Here is a tiny trained network, its code and every weight. The questions are about switching its units off for an input and a class, where a switched-off unit gives its printed mean instead of its output.

import numpy as np


def w(rows, s, z=0):
    codes = np.array(rows[::2]) - 128.0
    scale = np.full(codes.shape[1], s)
    scale[-1] = z or s
    return codes * scale


def f(y):
    return np.maximum(y, 0)


def log_softmax(a):
    a = a - a.max(-1, keepdims=True)
    return a - np.log(np.exp(a).sum(-1, keepdims=True))


def net(x, mask):
    res = np.array(x, float).reshape(1, 7) / 4 @ E
    y = f(res @ A[0][:, :-1].T + A[0][:, -1])
    res = res + np.where(mask, y, B[0][:, -1]) @ B[0][:, :-1]
    return log_softmax(res[-1] @ U[:, :-1].T + U[:, -1])


A, B = {}, {}
E = w([
[160,120,96,86,254],'x0',
[24,54,121,202,165],'x1',
[198,18,143,93,99],'x2',
[62,129,224,45,138],'x3',
[60,112,15,39,93],'x4',
[128,128,129,128,128],'x5',
[129,127,127,128,128],'x6',
],0.0057)
A[0] = w([
[103,130,133,162,27,83],'neuron 0',
[174,104,130,97,109,119],'neuron 1',
[76,136,230,49,132,21],'neuron 2',
[74,116,26,42,73,46],'neuron 3',
[143,146,122,117,113,38],'neuron 4',
[217,220,126,66,93,95],'neuron 5',
[139,125,131,80,211,71],'neuron 6',
[175,137,65,202,92,39],'neuron 7',
[61,64,131,185,154,111],'neuron 8',
[110,131,186,100,139,70],'neuron 9',
[101,119,149,167,52,96],'neuron 10',
[143,128,176,164,136,47],'neuron 11',
[64,43,120,196,179,67],'neuron 12',
[181,184,147,65,118,6],'neuron 13',
[176,116,72,132,245,94],'neuron 14',
[139,128,121,85,232,190],'neuron 15',
[114,151,152,155,3,90],'neuron 16',
[139,145,168,157,116,84],'neuron 17',
[138,95,145,100,117,96],'neuron 18',
[108,130,110,95,121,77],'neuron 19',
[170,135,205,179,152,31],'neuron 20',
[120,144,143,143,84,130],'neuron 21',
[171,153,99,131,114,120],'neuron 22',
[165,28,143,106,100,142],'neuron 23',
[167,149,162,156,143,149],'neuron 24',
[128,131,187,129,143,124],'neuron 25',
[168,37,116,137,125,118],'neuron 26',
[185,134,179,208,162,112],'neuron 27',
[128,97,156,100,123,101],'neuron 28',
[87,244,112,157,160,97],'neuron 29',
[82,211,121,154,138,36],'neuron 30',
[91,185,119,140,146,65],'neuron 31',
[161,44,143,112,111,57],'neuron 32',
[89,125,172,64,136,123],'neuron 33',
[129,128,60,121,114,94],'neuron 34',
[185,123,48,206,120,93],'neuron 35',
],0.011,0.0011)
B[0] = w([
[192,95,165,62,116,207],'neuron 0',
[142,158,151,174,151,179],'neuron 1',
[60,124,73,138,8,229],'neuron 2',
[150,127,3,104,241,253],'neuron 3',
[109,121,143,124,143,146],'neuron 4',
[25,128,231,138,203,249],'neuron 5',
[183,95,164,80,98,192],'neuron 6',
[72,127,93,125,29,207],'neuron 7',
[52,140,206,117,176,216],'neuron 8',
[97,132,89,131,80,179],'neuron 9',
[176,96,172,75,113,196],'neuron 10',
[132,131,82,114,166,181],'neuron 11',
[30,136,212,110,189,232],'neuron 12',
[57,128,194,127,169,203],'neuron 13',
[190,80,169,49,65,222],'neuron 14',
[200,89,165,67,96,214],'neuron 15',
[199,79,185,51,118,229],'neuron 16',
[148,124,89,112,156,174],'neuron 17',
[141,144,134,168,117,161],'neuron 18',
[135,122,91,120,151,158],'neuron 19',
[139,124,48,107,199,221],'neuron 20',
[157,108,144,101,115,168],'neuron 21',
[69,129,147,129,113,174],'neuron 22',
[186,171,149,213,137,221],'neuron 23',
[121,123,78,115,167,190],'neuron 24',
[123,124,68,119,130,183],'neuron 25',
[162,171,142,201,120,208],'neuron 26',
[133,125,25,98,181,234],'neuron 27',
[132,145,125,163,101,161],'neuron 28',
[207,170,152,236,117,210],'neuron 29',
[188,160,145,211,125,185],'neuron 30',
[174,148,142,186,129,170],'neuron 31',
[179,168,143,192,128,197],'neuron 32',
[88,124,78,138,63,191],'neuron 33',
[109,124,67,114,141,182],'neuron 34',
[52,130,89,143,19,222],'neuron 35',
],0.025,0.0062)
U = w([
[210,70,168,38,102,102],'0',
[132,144,2,104,223,104],'1',
[32,155,201,129,189,97],'2',
[204,216,135,242,122,86],'3',
[64,135,62,128,21,255],'4',
],0.0085,0.0016)

Each question gives the input, the list of numbers given to net, and the class t.
The units are the neurons (one row each of A and B). Each row of codes is followed by its name. A weight is (code - 128) times the scale printed after its matrix; where a second scale follows, it is the last column's (A, B and U).
mask holds one flag per neuron, in row order. A switched-off neuron (its flag False) gives its mean, the last column of its row in B, instead of its output. The means were averaged over made-up inputs and are rounded, as every weight is.
A unit's drop is (log p(t) with every unit on - log p(t) with that unit switched off) / (log p(t) with every unit on - log p(t) with every unit switched off).
The circuit of an input: a set's keep is (log p(t) with only the set's units on - log p(t) with every unit switched off) / (log p(t) with every unit on - log p(t) with every unit switched off). Starting from the 12 units with the biggest drops (on a tie, the unit counted first), units are removed one at a time, each time the one whose removal leaves the highest keep (on an exact tie, the one counted first), for as long as the keep stays at least 0.8.
circuit, biggest first: the units of the circuit, biggest drop first
top k neurons: the k neurons with the biggest drops, biggest first
drop of u: that unit's drop, to one decimal
input [-1,3,-7,-7,0,0,8], class 3: top neuron => neuron 29
input [4,3,4,2,-5,-5,-4], class 1: top 2 neurons => neuron 16; neuron 27
input [1,5,5,-3,1,2,-2], class 2: top 2 neurons => neuron 12; neuron 8
input [-4,-2,-8,5,-6,2,3], class 3: top 2 neurons => neuron 29; neuron 30
input [-8,-6,-3,1,-8,3,8], class 0: top 4 neurons => neuron 16; neuron 3; neuron 0; neuron 10
input [-7,4,4,-7,-8,8,-5], class 1: top 2 neurons => neuron 27; neuron 20
input [0,4,8,6,6,-8,-5], class 3: top 2 neurons => neuron 23; neuron 32
input [4,-6,0,-7,1,-7,3], class 4: top 3 neurons => neuron 35; neuron 7; neuron 12
input [3,-6,-2,-2,-5,-5,-4], class 2: top 2 neurons => neuron 5; neuron 3
input [8,-4,-8,-2,1,-4,-3], class 0: top 3 neurons => neuron 14; neuron 15; neuron 6
input [-3,6,-1,8,-7,5,7], class 4: top 3 neurons => neuron 2; neuron 3; neuron 9
input [-5,6,-5,-1,5,4,-5], class 2: top 4 neurons => neuron 8; neuron 12; neuron 14; neuron 15
input [-7,4,1,8,-1,-1,7], class 4: top 2 neurons => neuron 2; neuron 33
input [-3,-2,6,-2,-5,8,7], class 3: circuit, biggest first => neuron 23
input [7,2,-1,1,-7,-7,7], class 0: drop of neuron 15 => 2.3
input [-6,8,-4,-3,1,6,8], class 2: drop of neuron 14 => 0.2
input [-5,-2,-5,-5,-4,-6,4], class 0: drop of neuron 0 => 0.9
